[157 125 143 143] ==> 125

[[124 138 141 147 142]
 [142 119 149 116 114]
 [118 139 123 154 146]] ==> 123

[120 113 107 131 139 146] ==> 131

[[158 150 128 119 115 126 124]
 [130 129 131 119 112 123 141]] ==> 112

[153 144 139 116 152 126 138] ==> 152

[115 131 150 122 146 123 143] ==> 146

[117 157 124 132 120 141 102] ==> 120

[[142 126 114 135 118]
 [141 126 115 105 122]
 [136 127 122 124 120]] ==> 122

[[108 128 129 153 150]
 [108 128 129 129 151]] ==> 129

[[131 128 126 129 136]
 [126 136 135 106 137]] ==> 135
---
[[129 129 117 133 121 151]
 [135 135 135 140 120 145]
 [112 121 109 140 125 141]]	112

[[106 146 127 155 118 108]
 [140 116 111 145 104 149]
 [119 141 105 127 148 137]]	119

[[129 119 148 122]
 [116 124 134 129]
 [127 141 103 134]]	127

[[109 153 106 128 150 129 112]
 [118 135 113 146 137 135 150]
 [143 137 154 108 144 132 145]]	143

[[102 106 118 144]
 [141 144 106 145]
 [126 121 141 133]]	126

[[110 125 144 139 136]
 [104 144 150 145 153]
 [154 125 153 126 133]]	154

[[145 151 137 151]
 [130 114 121 144]
 [122 116 142 125]]	122
---
[[151 128 137 145 133]
 [108 122 141 106 117]
 [134 128 127 140 127]] out 151, 127

[128 145 144 102 117 126 109] out 128, 109

[[126 148 129 145 125]
 [129 111 125 127 129]
 [127 105 125 127 125]] out 126, 125

[117 128 153 128] out 117, 128

[[146 121 125 111]
 [155 124 136 126]] out 146, 126

[[152 146 115 116 131 102]
 [111 141 107 120 152 144]
 [117 146 110 141 108 139]] out 152, 139

[154  99 107 120 119] out 154, 119

[137 120 132 122 131 103 115] out 137, 115
---
[[128 150 130 155 142]
 [121 145 123 140 155]] out 140

[[138 120 109 114 126]
 [157 131 100 120 105]] out 120

[[107 116 103 134 128 133]
 [128 128 126 127 129 128]] out 129

[[112 126 126 141 128 152 129]
 [143 140 144 124 125 124 123]] out 124

[[131 138 124 109 104 112 130]
 [128 132 123 116 114 117 127]] out 117

[[104 125 129 135]
 [146 103 141 157]] out 141

[[120 152 125 147 146]
 [139 126 135 139 115]] out 139
---
[[116 100 117 138 150 127 134]
 [146 125 126 135 148 117 129]]
135

[153 134 131 138 119 130]
131

[[129 118 132 136 111 111 115]
 [146 135 154 114 118 134 119]]
114

[142 140 152 132]
142

[[115 145 117 127]
 [121 150 117 130]]
121

[[103 116 111 132]
 [101 127 106 132]
 [116 153 132 157]]
116

[111 133 144 128 104 127]
144
---
array([[142, 127, 144, 132, 137],
       [141, 125, 123, 125, 104],
       [126, 145, 119, 132, 138]]): 144

array([[106, 131, 123, 110, 125, 124],
       [135, 121, 130, 136, 130, 119],
       [131, 132, 130, 131, 127, 138]]): 110

array([[123, 138, 136, 157],
       [130, 134, 141, 145],
       [126, 137, 137, 153]]): 138

array([[113, 125, 100, 104],
       [131, 136, 127, 103],
       [125, 130, 120, 116]]): 125

array([[130, 110, 155, 116],
       [117, 121, 116, 150],
       [142, 116, 141, 152]]): 110

array([[140, 124, 136, 134, 151],
       [124, 119, 125, 114, 125],
       [135, 124, 132, 131, 141]]): 136
---
[[128 137 114 126 123 119 152]
 [128 131 126 127 117 130 117]] Answer: 131

[[126 103 112 144 123 119 127]
 [140 130 120 156 122 131 142]] Answer: 130

[[157 104 151 155 107]
 [149 104 154 150 103]] Answer: 104

[[136 136 157 134 126]
 [118 115 139 120 106]] Answer: 115

[[124 107 111 144 151 146 140]
 [120 134 128 139 112 136 118]] Answer: 134

[[124 101 122 127 135 120]
 [124 112 121 123 137 121]] Answer: 112

[[134 145 135 113 125]
 [132 125 133 150 140]] Answer: 125

[[130 129 128 140 128 156 133]
 [129 128 140 129 134 151 128]] Answer: 128

[[128 133 125 101 118]
 [122 113 128 121 152]] Answer: 113
---
125,122,135,132,130,149
134,144,121,122,125,134
137,135,114,134,103,117
yields 135

151,100,148,100,101,128
130,129,123,128,127,155
132,127,125,126,126,153
yields 127

154,107,128,108,137,137
117,115,130,100,127,126
141,105,131,154,144,124
yields 105

125,115,113,116,117,103
126,126,126,123,126,121
130,129,128,148,133,142
yields 129

135,147,124,110,112,123
133,113,123,123,152,126
121,132,119,142,134,120
yields 132

134,109,121,103,103,126
116,129,131,126,128,126
109,135,127,135,143,126
yields 135
---
Q:
[[113 106 103 106 106 105 112]
 [122 152 155 120 151 152 122]
 [108 122 122  99 123 123 107]]
A: 112

Q:
[[151 106 124 139]
 [150 107 123 140]]
A: 139

Q:
[[137  99 121 149 114 147 122]
 [154 130 115 119 143 116 103]]
A: 122

Q: [133 119 115 107 122 125 133]
A: 133

Q: [121 140 119 155 143]
A: 143

Q:
[[114 129 130 126 129]
 [112 138 115 139 153]]
A: 129
---
[[153 146 117 116 127 123 126]
 [128 136 144 144 147 117 146]
 [136 140 131 130 137 117 135]] out 136

[142  99 145 127 150] out 142

[[102 105 142 129 132]
 [114 112 124 102 144]] out 114

[130 135 116 133 139 103] out 130

[[123 129 132 126]
 [133 128 125 128]
 [118 142 156 112]] out 118

[143 105 133 140 121 123 122] out 143

[132 141 140 104 136 134] out 132
---
[[141 137 119 119 122 132]
 [124 138 144 144 150 108]
 [138 133 130 132 129 138]] -> 137

[[104 145 124 126 121]
 [138 134 107 141 143]
 [115 134 146 124 112]] -> 145

[[152 148 116 146]
 [149 141 111 144]
 [133 140 137 132]] -> 148

[[102 127 120 133 126 146]
 [156 134 137 131 130 132]
 [126 134 119 140 125 141]] -> 127

[[116 137 130 135 115 133]
 [113 138 129 135 112 132]
 [104 139 126 133 114 135]] -> 137

[[154 112 112 139 135]
 [127 110 155 138 114]
 [125 154 112 148 127]] -> 112

[[112 134 138 107 153 120]
 [142 143 113 151 148 121]
 [152 112 114 132 112 146]] -> 134

[[127 155 123 145]
 [133 130 133 121]
 [105 142 133 128]] -> 155
---
Input:
array([[122, 115, 124, 131, 131, 128, 138],
       [ 98, 126, 141, 137, 116, 152, 145]])
Output: 141

Input:
array([[133, 116, 122, 134],
       [109, 118, 113, 150]])
Output: 133

Input: array([ 98, 145, 109, 117, 133, 129])
Output: 129

Input: array([101, 145, 146, 126, 112, 119, 109])
Output: 126

Input: array([104, 156, 132, 146, 136, 102])
Output: 136

Input:
array([[141, 116, 107, 131, 143],
       [140, 120, 100, 116, 142]])
Output: 141

Input: array([127, 116, 144, 102, 117])
Output: 117
---
[130 139 133 128 105]: 133

[[122 123 115 119 118 124 141]
 [157 125 128 128 127 126 116]
 [115 124 105 134 129 131 128]]: 105

[138 128 124 155]: 124

[[136 106 123 149 108 119]
 [132 135 125 123 115 119]]: 125

[105 141 119 132 136 140 136]: 119

[158 128 129 127 130]: 129

[103 113 137 139 157]: 137

[[130 126 129 127 109 117 144]
 [125 104 126 125 131 129 141]]: 126
---
array([127, 105, 130, 126]) | 130

array([[133, 131, 120, 109, 151, 134, 119],
       [125, 130, 132, 141, 118, 121, 132]]) | 121

array([105, 132, 130, 136]) | 130

array([152, 137, 126, 138, 131, 116]) | 131

array([[127, 122, 137, 127, 131],
       [127, 133, 106, 132, 129],
       [128, 131, 118, 129, 133]]) | 129

array([110, 134, 129, 133, 145, 150]) | 145

array([116, 150, 113, 119]) | 113

array([[156, 109, 135, 129, 149],
       [104, 140, 131, 126, 155]]) | 126

array([129, 107, 124, 107, 133, 105]) | 133
---
(150, 113, 108, 157) out 150
(118, 121, 134, 152, 136) out 121
(148, 158, 118, 99) out 148
((132, 110, 155, 139, 126), (130, 102, 139, 137, 123)) out 102
((150, 150, 110, 107, 156), (125, 156, 110, 158, 119)) out 156
(117, 122, 135, 128, 158) out 122
(153, 136, 139, 122) out 153
---
[[123 132 118 128]
 [113 137 105 140]
 [138 127 137 120]] 127

[[145 128 119 124 152]
 [150 123 122 118 145]
 [131 121 136 120 103]] 121

[[127 128 155 156 129]
 [130 128 153 152 128]
 [131 126 150 155 130]] 126

[[133 118 116 116 121]
 [128 137 139 135 137]
 [123 147 127 107 126]] 147

[[146 123 122 141 127]
 [135 107 113 123 111]
 [110 114 130 133 126]] 114

[[132 120 114 117 138 122]
 [115 135 146 136 115 142]
 [143 149 144 111 140 142]] 149

[[108 126 111 154 102 113]
 [152 151 124 117 147 157]
 [130 121  99 152 111 111]] 121

[[110 133 128 128 153 114 127]
 [109 122 139 105 119 152 128]
 [156 103 140 124 104 141 136]] 103

[[113 137 136 115 141]
 [106 140 140 110 146]
 [154 114 114 150 107]] 114
